Here is a tiny trained network, its code and every weight. The questions are about switching its units off for an input and a class, where a switched-off unit gives its printed mean instead of its output.

import numpy as np


def w(rows, s, z=0):
    codes = np.array(rows[::2]) - 128.0
    scale = np.full(codes.shape[1], s)
    scale[-1] = z or s
    return codes * scale


def norm(h):
    return h / np.sqrt((h * h).mean(-1, keepdims=True) + 1e-5)


def f(y):
    return np.maximum(y, 0)


def log_softmax(a):
    a = a - a.max(-1, keepdims=True)
    return a - np.log(np.exp(a).sum(-1, keepdims=True))


def net(x, mask):
    res = np.array(x, float).reshape(1, 5) / 4 @ E
    u = 0
    for l in range(3):
        y = f(norm(res) @ A[l][:, :-1].T + A[l][:, -1])
        res = res + np.where(mask[u : u + 3], y, B[l][:, -1]) @ B[l][:, :-1]
        u += 3
    return log_softmax(norm(res)[-1] @ U[:, :-1].T + U[:, -1])


A, B = {}, {}
E = w([
[181,108,104,53,75,67,221,190,182,101,177],'x0',
[23,170,150,171,54,111,142,169,136,178,148],'x1',
[154,164,100,177,99,228,58,112,3,145,159],'x2',
[127,124,129,126,128,128,125,128,126,124,130],'x3',
[127,125,131,131,126,125,130,130,128,125,127],'x4',
],0.0017)
A[0] = w([
[254,65,55,90,146,126,158,136,107,36,150,137],'0.n0',
[145,34,161,109,254,110,94,10,180,60,21,86],'0.n1',
[6,157,211,167,155,97,173,25,174,188,22,4],'0.n2',
],0.0023,0.0028)
B[0] = w([
[108,104,120,153,176,172,55,182,134,105,179,253],'0.n0',
[89,156,143,173,80,59,236,80,134,92,100,251],'0.n1',
[177,182,72,195,189,93,1,209,195,104,71,182],'0.n2',
],0.0037,0.0026)
A[1] = w([
[54,136,101,78,111,40,150,115,204,128,94,46],'1.n0',
[192,119,47,83,45,181,146,187,52,141,206,5],'1.n1',
[84,162,159,219,148,214,102,43,1,159,110,95],'1.n2',
],0.0024,0.0021)
B[1] = w([
[197,113,57,95,150,238,64,119,52,204,168,197],'1.n0',
[139,205,41,173,114,117,88,25,66,2,38,187],'1.n1',
[118,43,207,80,101,133,194,173,160,158,185,251],'1.n2',
],0.0031,0.0029)
A[2] = w([
[145,195,47,51,32,89,147,140,118,183,126,27],'2.n0',
[212,52,190,113,192,170,171,41,70,146,119,4],'2.n1',
[77,227,93,183,39,48,252,26,78,92,68,59],'2.n2',
],0.0032,0.0028)
B[2] = w([
[64,201,112,84,60,87,215,90,129,176,155,188],'2.n0',
[182,121,148,58,185,105,93,75,152,217,32,171],'2.n1',
[80,174,165,191,92,63,216,1,25,8,6,253],'2.n2',
],0.0048,0.0025)
U = w([
[24,231,203,239,61,16,239,15,46,9,15,252],'0',
[43,246,83,251,187,21,18,242,241,232,25,146],'1',
[230,18,60,19,239,15,232,223,242,10,229,22],'2',
[40,229,23,26,17,13,245,232,209,228,234,70],'3',
[234,22,237,62,248,228,32,31,24,225,18,31],'4',
[11,107,238,229,20,228,53,232,14,241,220,95],'5',
[253,127,13,94,179,230,15,150,11,8,238,109],'6',
],0.0049,0.0033)

Each question gives the input, the list of numbers given to net, and the class t.
The units are the neurons (one row each of A and B). Each row of codes is followed by its name. A weight is (code - 128) times the scale printed after its matrix; where a second scale follows, it is the last column's (A, B and U).
mask holds one flag per neuron, layer by layer. A switched-off neuron (its flag False) gives its mean, the last column of its row in B, instead of its output. The means were averaged over made-up inputs and are rounded, as every weight is.
A unit's drop is (log p(t) with every unit on - log p(t) with that unit switched off) / (log p(t) with every unit on - log p(t) with every unit switched off).
The circuit of an input: a set's keep is (log p(t) with only the set's units on - log p(t) with every unit switched off) / (log p(t) with every unit on - log p(t) with every unit switched off). Starting from all 9 units, units are removed one at a time, each time the one whose removal leaves the highest keep (on an exact tie, the one counted first), for as long as the keep stays at least 0.8.
units of the circuit, in order: the units of the circuit, biggest drop first
k most important neurons: the k neurons with the biggest drops, biggest first
k most important neurons of layer l: the k neurons of layer l with the biggest drops, biggest first
input [1,-3,4,0,-1], class 6: 2 most important neurons : 0.n0; 2.n2
input [4,5,-3,-2,-3], class 3: units of the circuit, in order : 1.n0; 2.n2
input [0,-4,3,7,0], class 4: 2 most important neurons : 0.n2; 2.n1
input [-7,2,-8,-6,-5], class 1: units of the circuit, in order : 0.n2
input [-2,4,7,-1,2], class 5: 2 most important neurons : 2.n2; 1.n2
input [-7,-3,8,-4,0], class 4: units of the circuit, in order : 2.n1; 1.n2
input [5,-1,-3,4,-7], class 2: 2 most important neurons : 0.n0; 2.n0
input [1,1,-6,-5,-1], class 3: units of the circuit, in order : 1.n0; 0.n0; 2.n2
input [0,8,-1,1,-5], class 1: 2 most important neurons : 0.n1; 0.n2
input [-5,6,0,-5,8], class 1: units of the circuit, in order : 0.n2; 2.n2
input [-3,0,5,-6,0], class 4: units of the circuit, in order : 2.n1; 0.n0; 1.n2
input [3,-1,-6,4,5], class 2: 2 most important neurons of layer 2 : 2.n2; 2.n0
input [2,7,-1,0,0], class 3: units of the circuit, in order : 0.n1; 2.n2
input [3,5,-2,0,-2], class 3: most important neuron : 0.n1
input [1,-4,-6,3,2], class 2: 2 most important neurons : 0.n0; 1.n0
input [-8,2,0,-7,-8], class 1: 3 most important neurons : 0.n2; 2.n2; 1.n0
input [0,3,-3,3,-2], class 1: units of the circuit, in order : 0.n2; 2.n2
input [-8,1,3,-2,3], class 5: 3 most important neurons : 2.n2; 1.n0; 1.n1
input [2,4,-1,7,-7], class 3: units of the circuit, in order : 0.n1; 2.n2
input [-1,-4,6,5,2], class 4: units of the circuit, in order : 2.n1; 1.n2
input [2,5,-2,-3,7], class 3: 2 most important neurons : 0.n1; 2.n2
input [-8,4,-2,6,2], class 1: units of the circuit, in order : 0.n2
input [6,0,6,3,7], class 6: 2 most important neurons : 0.n0; 0.n1
input [4,0,-1,-4,7], class 2: 2 most important neurons : 2.n2; 0.n0
input [6,1,-2,5,7], class 3: 2 most important neurons of layer 1 : 1.n2; 1.n0
